Below is a small trained network, with its code and all its weights. Each question gives an input and a class and asks what happens when units are switched off, that is, made to give their printed mean instead of their output.

import numpy as np


def w(rows, s, z=0):
    codes = np.array(rows[::2]) - 128.0
    scale = np.full(codes.shape[1], s)
    scale[-1] = z or s
    return codes * scale


def norm(h):
    return h / np.sqrt((h * h).mean(-1, keepdims=True) + 1e-5)


def f(y):
    return y / 2 * (1 + np.tanh(0.7978845608 * (y + 0.044715 * y**3)))


def log_softmax(a):
    a = a - a.max(-1, keepdims=True)
    return a - np.log(np.exp(a).sum(-1, keepdims=True))


def net(x, mask):
    res = np.array(x, float).reshape(1, 6) / 4 @ E
    u = 0
    for l in range(2):
        y = f(norm(res) @ A[l][:, :-1].T + A[l][:, -1])
        res = res + np.where(mask[u : u + 3], y, B[l][:, -1]) @ B[l][:, :-1]
        u += 3
    return log_softmax(norm(res)[-1] @ U[:, :-1].T + U[:, -1])


A, B = {}, {}
E = w([
[76,73,96,93,112,193,130],'x0',
[138,199,165,124,136,110,97],'x1',
[112,139,190,124,155,167,105],'x2',
[191,75,108,165,180,102,93],'x3',
[254,119,88,166,143,34,93],'x4',
[100,116,121,184,82,167,77],'x5',
],0.0054)
A[0] = w([
[162,193,169,2,185,59,190,37],'0.n0',
[77,216,214,127,117,152,129,4],'0.n1',
[124,72,141,131,204,150,119,57],'0.n2',
],0.0094,0.0044)
B[0] = w([
[166,175,142,107,202,106,246,254],'0.n0',
[134,139,171,94,119,144,39,214],'0.n1',
[153,85,140,117,123,151,116,147],'0.n2',
],0.011,0.0047)
A[1] = w([
[17,151,87,115,4,141,184,2],'1.n0',
[61,217,223,125,90,155,79,34],'1.n1',
[226,170,86,209,103,38,86,2],'1.n2',
],0.013,0.0024)
B[1] = w([
[36,140,59,153,159,91,143,179],'1.n0',
[144,161,184,66,58,166,73,214],'1.n1',
[187,141,123,248,86,62,75,245],'1.n2',
],0.014,0.011)
U = w([
[2,121,49,137,128,108,149,62],'0',
[175,168,149,88,183,93,243,143],'1',
[140,8,118,122,142,179,126,4],'2',
[95,182,191,47,62,166,75,171],'3',
[188,127,113,230,97,53,93,183],'4',
],0.012,0.0019)

Each question gives the input, the list of numbers given to net, and the class t.
The units are the neurons (one row each of A and B). Each row of codes is followed by its name. A weight is (code - 128) times the scale printed after its matrix; where a second scale follows, it is the last column's (A, B and U).
mask holds one flag per neuron, layer by layer. A switched-off neuron (its flag False) gives its mean, the last column of its row in B, instead of its output. The means were averaged over made-up inputs and are rounded, as every weight is.
A unit's drop is (log p(t) with every unit on - log p(t) with that unit switched off) / (log p(t) with every unit on - log p(t) with every unit switched off).
The circuit of an input: a set's keep is (log p(t) with only the set's units on - log p(t) with every unit switched off) / (log p(t) with every unit on - log p(t) with every unit switched off). Starting from all 6 units, units are removed one at a time, each time the one whose removal leaves the highest keep (on an exact tie, the one counted first), for as long as the keep stays at least 0.8.
units of the circuit, in order: the units of the circuit, biggest drop first
top k neurons: the k neurons with the biggest drops, biggest first
k most important neurons of layer l: the k neurons of layer l with the biggest drops, biggest first
drop of u: that unit's drop, to one decimal
input [3,-5,0,1,2,-5], class 1: units of the circuit, in order : [1.n2]
input [2,-5,2,1,-7,1], class 0: top 2 neurons : [1.n0 0.n1]
input [4,-6,-1,7,-3,7], class 2: units of the circuit, in order : [1.n2 1.n0 1.n1]
input [8,-1,-5,6,-4,7], class 0: top 2 neurons : [1.n2 1.n0]
input [2,2,4,5,-4,-1], class 3: top 2 neurons : [1.n2 0.n0]
input [4,1,-1,4,-1,0], class 2: top 2 neurons : [1.n2 1.n1]
input [5,-5,5,7,-8,-8], class 2: 2 most important neurons of layer 0 : [0.n2 0.n0]
input [1,7,3,6,-1,2], class 3: top 3 neurons : [1.n2 0.n0 1.n1]
input [-5,5,2,-8,2,-3], class 1: top 2 neurons : [0.n0 1.n2]
input [-8,-5,6,6,-1,-7], class 1: top 2 neurons : [0.n0 1.n2]
input [-2,6,7,-1,4,-5], class 1: top 2 neurons : [0.n0 1.n2]
input [7,-4,-8,-8,-5,-3], class 0: drop of 1.n0 : 0.1
input [8,-7,4,-5,8,-4], class 2: drop of 1.n1 : 0.3
input [-7,-7,3,-6,7,-8], class 1: most important neuron of layer 0 : [0.n0]
input [-3,3,1,-4,-4,-6], class 1: drop of 0.n1 : -0.2
